Below are the code and all the weights of a small trained network. Each question names an input and a target symbol and asks about switching units off, where a switched-off unit gives its printed mean instead of its output.

import numpy as np


def w(rows, s, z=0):
    codes = np.array(rows[::2]) - 128.0
    scale = np.full(codes.shape[1], s)
    scale[-1] = z or s
    return codes * scale


def norm(h):
    return h / np.sqrt((h * h).mean(-1, keepdims=True) + 1e-5)


def f(y):
    return y / 2 * (1 + np.tanh(0.7978845608 * (y + 0.044715 * y**3)))


def softmax(a):
    e = np.exp(a - a.max(-1, keepdims=True))
    return e / e.sum(-1, keepdims=True)


def log_softmax(a):
    a = a - a.max(-1, keepdims=True)
    return a - np.log(np.exp(a).sum(-1, keepdims=True))


def net(x, mask):
    ids = ['αβγεζηθλμξπτψω'.index(c) for c in x.split()]
    T = len(ids)
    res = E[ids] + P[:T]
    r = norm(res)
    for j in range(2):
        rows = slice(2 * j, 2 * j + 2)
        q, k, v = (r @ M[0][rows].T for M in (Q, K, V))
        z = softmax(np.where(np.tri(T) > 0, q @ k.T / 2**0.5, -1e9)) @ v
        o = O[0][rows]
        res = res + np.where(mask[j], z, o[:, -1]) @ o[:, :-1]
    y = f(norm(res) @ A[0][:, :-1].T + A[0][:, -1])
    res = res + np.where(mask[2:6], y, B[0][:, -1]) @ B[0][:, :-1]
    return log_softmax(norm(res)[-1] @ U[:, :-1].T + U[:, -1])


Q, K, V, O, A, B = {}, {}, {}, {}, {}, {}
E = w([
[125,75,170,163,166,138,171,189,72,48,122],'α',
[184,196,98,93,88,176,174,120,178,144,154],'β',
[162,150,190,80,191,160,113,162,101,125,112],'γ',
[109,97,210,89,60,72,161,76,153,117,173],'ε',
[150,150,104,43,121,195,156,83,167,157,113],'ζ',
[104,121,141,63,101,115,152,66,29,151,174],'η',
[189,73,61,67,172,170,120,71,95,9,109],'θ',
[123,174,171,113,187,155,74,108,74,135,123],'λ',
[151,182,95,139,148,179,208,14,118,77,82],'μ',
[154,115,125,73,254,94,176,124,10,117,123],'ξ',
[157,64,109,135,129,186,166,136,128,63,153],'π',
[119,86,133,178,101,148,234,147,55,64,193],'τ',
[80,29,167,54,184,77,148,119,127,140,78],'ψ',
[230,160,146,163,78,75,64,177,89,99,95],'ω',
],0.019)
P = w([
[1,205,81,47,144,118,170,202,146,56,191],'0',
[160,118,87,120,172,98,238,174,144,157,129],'1',
[140,82,128,107,139,92,207,161,111,172,134],'2',
[165,111,100,137,148,147,193,156,90,147,98],'3',
[103,140,136,134,133,191,130,164,69,111,72],'4',
[162,74,132,129,141,133,169,145,81,144,88],'5',
[169,107,133,128,134,170,182,159,89,135,88],'6',
[152,113,162,119,119,171,177,163,91,139,90],'7',
[107,117,210,118,108,156,149,162,76,130,110],'8',
[138,109,182,118,109,149,158,140,98,130,71],'9',
[137,150,172,124,108,198,160,148,85,107,60],'10',
[99,152,216,112,68,186,151,153,100,81,91],'11',
[98,119,237,105,71,139,159,135,109,100,92],'12',
],0.0099)
Q[0] = w([
[195,73,213,107,104,157,171,107,63,35,103],'h1',
[127,115,142,1,133,108,152,175,1,135,44],'h1',
[80,117,92,136,140,91,112,160,173,167,147],'h2',
[131,103,146,194,150,156,172,111,106,113,91],'h2',
],0.0082)
K[0] = w([
[160,221,211,231,86,16,133,205,152,67,127],'h1',
[191,240,156,71,150,36,95,254,56,149,104],'h1',
[115,101,124,144,151,162,139,109,134,174,150],'h2',
[108,95,129,143,135,168,119,117,134,176,139],'h2',
],0.0079)
V[0] = w([
[108,107,82,175,110,137,82,89,206,131,135],'h1',
[59,142,137,93,186,143,246,76,99,142,137],'h1',
[161,210,212,78,127,83,187,167,183,72,54],'h2',
[248,75,123,227,2,98,31,144,55,204,17],'h2',
],0.0056)
O[0] = w([
[128,207,170,84,168,102,174,74,118,122,168,2],'h1',
[203,41,201,87,94,207,122,172,87,136,64,110],'h1',
[179,113,205,104,97,121,105,143,170,90,96,216],'h2',
[197,91,209,151,121,163,145,1,109,122,89,29],'h2',
],0.0093,0.0073)
A[0] = w([
[130,86,73,160,106,156,72,212,150,79,171,186],'n1',
[104,87,138,127,140,177,187,184,82,131,66,226],'n2',
[160,74,254,158,155,129,200,74,85,87,89,254],'n3',
[185,147,188,156,121,153,66,5,154,144,145,102],'n4',
],0.0091,0.0046)
B[0] = w([
[116,76,64,132,163,171,156,70,66,241,78,213],'n1',
[106,144,196,114,73,147,127,162,133,117,78,251],'n2',
[98,193,174,62,18,224,147,216,139,57,96,208],'n3',
[193,90,196,57,141,131,212,180,108,248,113,149],'n4',
],0.011,0.013)
U = w([
[90,69,107,20,114,174,161,164,79,163,92,154],'α',
[220,72,190,140,56,170,102,140,119,108,90,157],'β',
[141,149,185,135,132,213,47,162,190,49,137,78],'γ',
[118,134,191,172,64,132,99,94,203,73,131,101],'ε',
[143,141,93,73,154,147,104,64,230,176,155,44],'ζ',
[100,146,131,79,94,103,96,27,19,131,194,9],'η',
[175,62,103,91,165,124,81,46,99,24,150,134],'θ',
[140,148,202,124,218,122,110,72,100,145,158,158],'λ',
[117,175,119,187,164,117,159,93,179,77,138,156],'μ',
[132,152,124,108,211,77,138,154,67,46,165,20],'ξ',
[104,78,106,185,154,157,138,44,149,177,159,103],'π',
[89,128,124,254,104,129,161,128,103,137,206,66],'τ',
[66,106,127,151,178,57,102,112,203,118,87,79],'ψ',
[171,196,75,199,78,30,82,112,100,122,115,252],'ω',
],0.008,0.004)

Each question gives the input, a string of symbols that net reads in full, and the target symbol t.
The units are the heads (2 rows each of Q, K, V and O) and the neurons (one row each of A and B). Each row of codes is followed by its name. A weight is (code - 128) times the scale printed after its matrix; where a second scale follows, it is the last column's (O, A, B and U).
mask holds one flag per unit, heads first, then neurons. A switched-off unit (its flag False) gives its mean, the last column of its rows in O or B, instead of its output. The means were averaged over made-up inputs and are rounded, as every weight is.
A unit's drop is (log p(t) with every unit on - log p(t) with that unit switched off) / (log p(t) with every unit on - log p(t) with every unit switched off).
The circuit of an input: a set's keep is (log p(t) with only the set's units on - log p(t) with every unit switched off) / (log p(t) with every unit on - log p(t) with every unit switched off). Starting from all 6 units, units are removed one at a time, each time the one whose removal leaves the highest keep (on an exact tie, the one counted first), for as long as the keep stays at least 0.8.
circuit, biggest first: the units of the circuit, biggest drop first
unit that matters most: the unit with the biggest drop
k most important neurons: the k neurons with the biggest drops, biggest first
which heads matter: for each layer, one digit per head in row order, 1 if its drop is at least 0.15 and else 0, layers parted by /
drop of u: that unit's drop, to one decimal
input η γ η μ λ λ ξ β ε ε ξ, target β: 2 most important neurons	n2, n1
input ξ τ ω τ γ, target γ: which heads matter	11
input μ μ ξ μ ω μ ξ μ ε, target ε: unit that matters most	n1
input ε μ ω γ η μ ψ π, target π: circuit, biggest first	h1, n3, n2
input ε ε ε α ω ξ α ξ ψ η, target η: circuit, biggest first	h1, h2, n2
input λ μ ζ ζ α ε τ μ ω μ γ, target γ: circuit, biggest first	h2, n1, h1
input γ β ε π β μ ω α η α τ ξ, target ξ: 2 most important neurons	n1, n2
input α π ω α τ ε ζ τ μ θ γ ε λ, target λ: circuit, biggest first	h1, h2, n3, n2
input ε ψ μ γ ε ε μ τ λ μ ω θ, target θ: circuit, biggest first	h1, n2, n3
input γ ψ μ ζ ω μ τ, target τ: which heads matter	10
input ω θ θ, target θ: which heads matter	11
input α α π τ ω τ μ ε τ ψ, target ψ: 2 most important neurons	n3, n1
input μ π ε τ π π μ ω μ α λ ψ, target ψ: 3 most important neurons	n3, n1, n2
input μ λ η ω τ γ ζ, target ζ: most important neuron	n3
input η ψ ε ω μ, target μ: 3 most important neurons	n1, n2, n3
input α μ ω π, target π: drop of n3	0.2
input γ μ β μ μ α μ ψ η ω, target ω: drop of h1	1.2
input ψ γ ω μ ξ ε μ θ ζ, target ζ: drop of n3	0.4
